Here is a tiny trained network, its code and every weight. The questions are about switching its units off for an input and a class, where a switched-off unit gives its printed mean instead of its output.

import numpy as np


def w(rows, s, z=0):
    codes = np.array(rows[::2]) - 128.0
    scale = np.full(codes.shape[1], s)
    scale[-1] = z or s
    return codes * scale


def norm(h):
    return h / np.sqrt((h * h).mean(-1, keepdims=True) + 1e-5)


def f(y):
    return y / 2 * (1 + np.tanh(0.7978845608 * (y + 0.044715 * y**3)))


def log_softmax(a):
    a = a - a.max(-1, keepdims=True)
    return a - np.log(np.exp(a).sum(-1, keepdims=True))


def net(x, mask):
    res = np.array(x, float).reshape(1, 6) / 4 @ E
    u = 0
    for l in range(3):
        y = f(norm(res) @ A[l][:, :-1].T + A[l][:, -1])
        res = res + np.where(mask[u : u + 6], y, B[l][:, -1]) @ B[l][:, :-1]
        u += 6
    return log_softmax(norm(res)[-1] @ U[:, :-1].T + U[:, -1])


A, B = {}, {}
E = w([
[130,122,123,125,128],'x0',
[126,172,28,181,44],'x1',
[128,133,129,130,127],'x2',
[96,218,28,12,190],'x3',
[249,177,91,204,243],'x4',
[27,98,107,194,187],'x5',
],0.0014)
A[0] = w([
[254,168,147,58,43,26],'L0N1',
[131,189,17,219,10,2],'L0N2',
[48,116,103,202,176,142],'L0N3',
[236,155,179,69,61,32],'L0N4',
[181,56,145,194,60,33],'L0N5',
[166,206,133,181,151,44],'L0N6',
],0.005,0.0025)
B[0] = w([
[3,85,70,209,172,185],'L0N1',
[119,62,239,27,236,248],'L0N2',
[70,67,67,156,141,232],'L0N3',
[64,51,77,144,190,167],'L0N4',
[143,199,178,194,57,188],'L0N5',
[149,105,78,108,63,139],'L0N6',
],0.0055,0.0015)
A[1] = w([
[254,128,74,201,200,2],'L1N1',
[189,217,123,79,85,12],'L1N2',
[83,147,142,83,61,87],'L1N3',
[83,108,97,74,121,78],'L1N4',
[145,76,155,102,161,92],'L1N5',
[154,85,166,198,79,76],'L1N6',
],0.0047,0.0022)
B[1] = w([
[130,100,70,3,54,253],'L1N1',
[93,126,122,171,172,28],'L1N2',
[202,113,102,119,77,116],'L1N3',
[170,157,130,196,114,182],'L1N4',
[168,141,140,142,175,191],'L1N5',
[141,213,182,165,142,221],'L1N6',
],0.0049,0.00079)
A[2] = w([
[94,151,164,156,152,72],'L2N1',
[154,107,215,87,220,55],'L2N2',
[71,164,165,62,172,7],'L2N3',
[109,254,55,77,174,73],'L2N4',
[55,251,71,87,159,49],'L2N5',
[36,107,191,74,42,227],'L2N6',
],0.0046,0.0019)
B[2] = w([
[143,55,135,202,122,125],'L2N1',
[170,61,229,59,149,190],'L2N2',
[201,83,173,201,150,131],'L2N3',
[117,161,239,195,66,192],'L2N4',
[174,93,214,254,96,163],'L2N5',
[191,145,58,79,160,250],'L2N6',
],0.0052,0.002)
U = w([
[197,57,226,39,204,161],'0',
[173,226,201,239,2,219],'1',
[28,70,19,206,172,2],'2',
[190,207,51,22,26,123],'3',
],0.0066,0.0018)

Each question gives the input, the list of numbers given to net, and the class t.
The units are the neurons (one row each of A and B). Each row of codes is followed by its name. A weight is (code - 128) times the scale printed after its matrix; where a second scale follows, it is the last column's (A, B and U).
mask holds one flag per neuron, layer by layer. A switched-off neuron (its flag False) gives its mean, the last column of its row in B, instead of its output. The means were averaged over made-up inputs and are rounded, as every weight is.
A unit's drop is (log p(t) with every unit on - log p(t) with that unit switched off) / (log p(t) with every unit on - log p(t) with every unit switched off).
The circuit of an input: a set's keep is (log p(t) with only the set's units on - log p(t) with every unit switched off) / (log p(t) with every unit on - log p(t) with every unit switched off). Starting from the 12 units with the biggest drops (on a tie, the unit counted first), units are removed one at a time, each time the one whose removal leaves the highest keep (on an exact tie, the one counted first), for as long as the keep stays at least 0.8.
circuit, biggest first: the units of the circuit, biggest drop first
most important unit: the unit with the biggest drop
k most important neurons: the k neurons with the biggest drops, biggest first
k most important neurons of layer l: the k neurons of layer l with the biggest drops, biggest first
drop of u: that unit's drop, to one decimal
input [3,-2,-4,3,-5,-5], class 2: 3 most important neurons : [L0N1, L0N4, L0N2]
input [-1,-2,-4,8,5,2], class 1: 3 most important neurons : [L0N2, L2N4, L2N5]
input [1,-5,6,8,4,-2], class 1: circuit, biggest first : [L0N2, L2N4]
input [-8,1,0,4,4,-3], class 1: circuit, biggest first : [L2N4]
input [1,-1,2,-2,8,7], class 3: circuit, biggest first : [L1N1, L0N1, L0N2]
input [-8,-6,8,3,5,8], class 2: circuit, biggest first : [L0N3, L0N2]
input [-8,4,8,6,-6,2], class 1: 3 most important neurons of layer 1 : [L1N1, L1N4, L1N2]
input [0,1,0,-3,-7,-7], class 2: 3 most important neurons : [L0N1, L0N4, L1N1]
input [-2,-7,-6,6,-3,-8], class 2: circuit, biggest first : [L0N1, L0N4]
input [-8,-6,-3,5,6,-8], class 2: circuit, biggest first : [L0N4, L0N1]
input [2,-3,7,-7,4,6], class 1: circuit, biggest first : [L0N2, L0N5]
input [-2,-4,8,5,6,-2], class 3: circuit, biggest first : [L1N1, L0N2]
input [8,0,6,-1,-8,-4], class 3: circuit, biggest first : [L0N2, L2N6]
input [1,3,0,-1,7,1], class 3: circuit, biggest first : [L1N1]
input [1,-5,-8,1,6,-8], class 2: circuit, biggest first : [L0N1, L0N2]
input [-3,-3,-8,-1,-7,-8], class 2: circuit, biggest first : [L0N1, L0N4]
input [7,-4,6,-5,4,-1], class 1: 2 most important neurons : [L0N5, L0N2]
input [-1,-1,6,-2,8,5], class 3: 2 most important neurons : [L1N1, L0N1]
input [3,-3,3,-4,-5,1], class 3: 2 most important neurons : [L0N2, L2N6]
input [1,5,7,7,0,-4], class 1: most important unit : L2N4
input [-5,3,3,8,-5,-8], class 1: 3 most important neurons : [L0N3, L2N5, L2N4]
input [0,-2,5,-4,0,-2], class 1: 3 most important neurons : [L0N5, L0N2, L1N6]
input [-7,6,-7,-3,5,-7], class 2: 3 most important neurons : [L0N1, L0N4, L0N6]
input [-2,3,-4,6,-5,4], class 1: 2 most important neurons : [L2N5, L1N1]
input [4,8,-8,-8,1,6], class 0: 3 most important neurons of layer 2 : [L2N4, L2N5, L2N2]
input [-2,6,6,-3,5,2], class 0: drop of L0N2 : 1.9
input [-3,7,6,-2,1,-6], class 0: drop of L0N2 : 1.6
input [3,3,1,0,0,-6], class 2: drop of L0N1 : 0.6
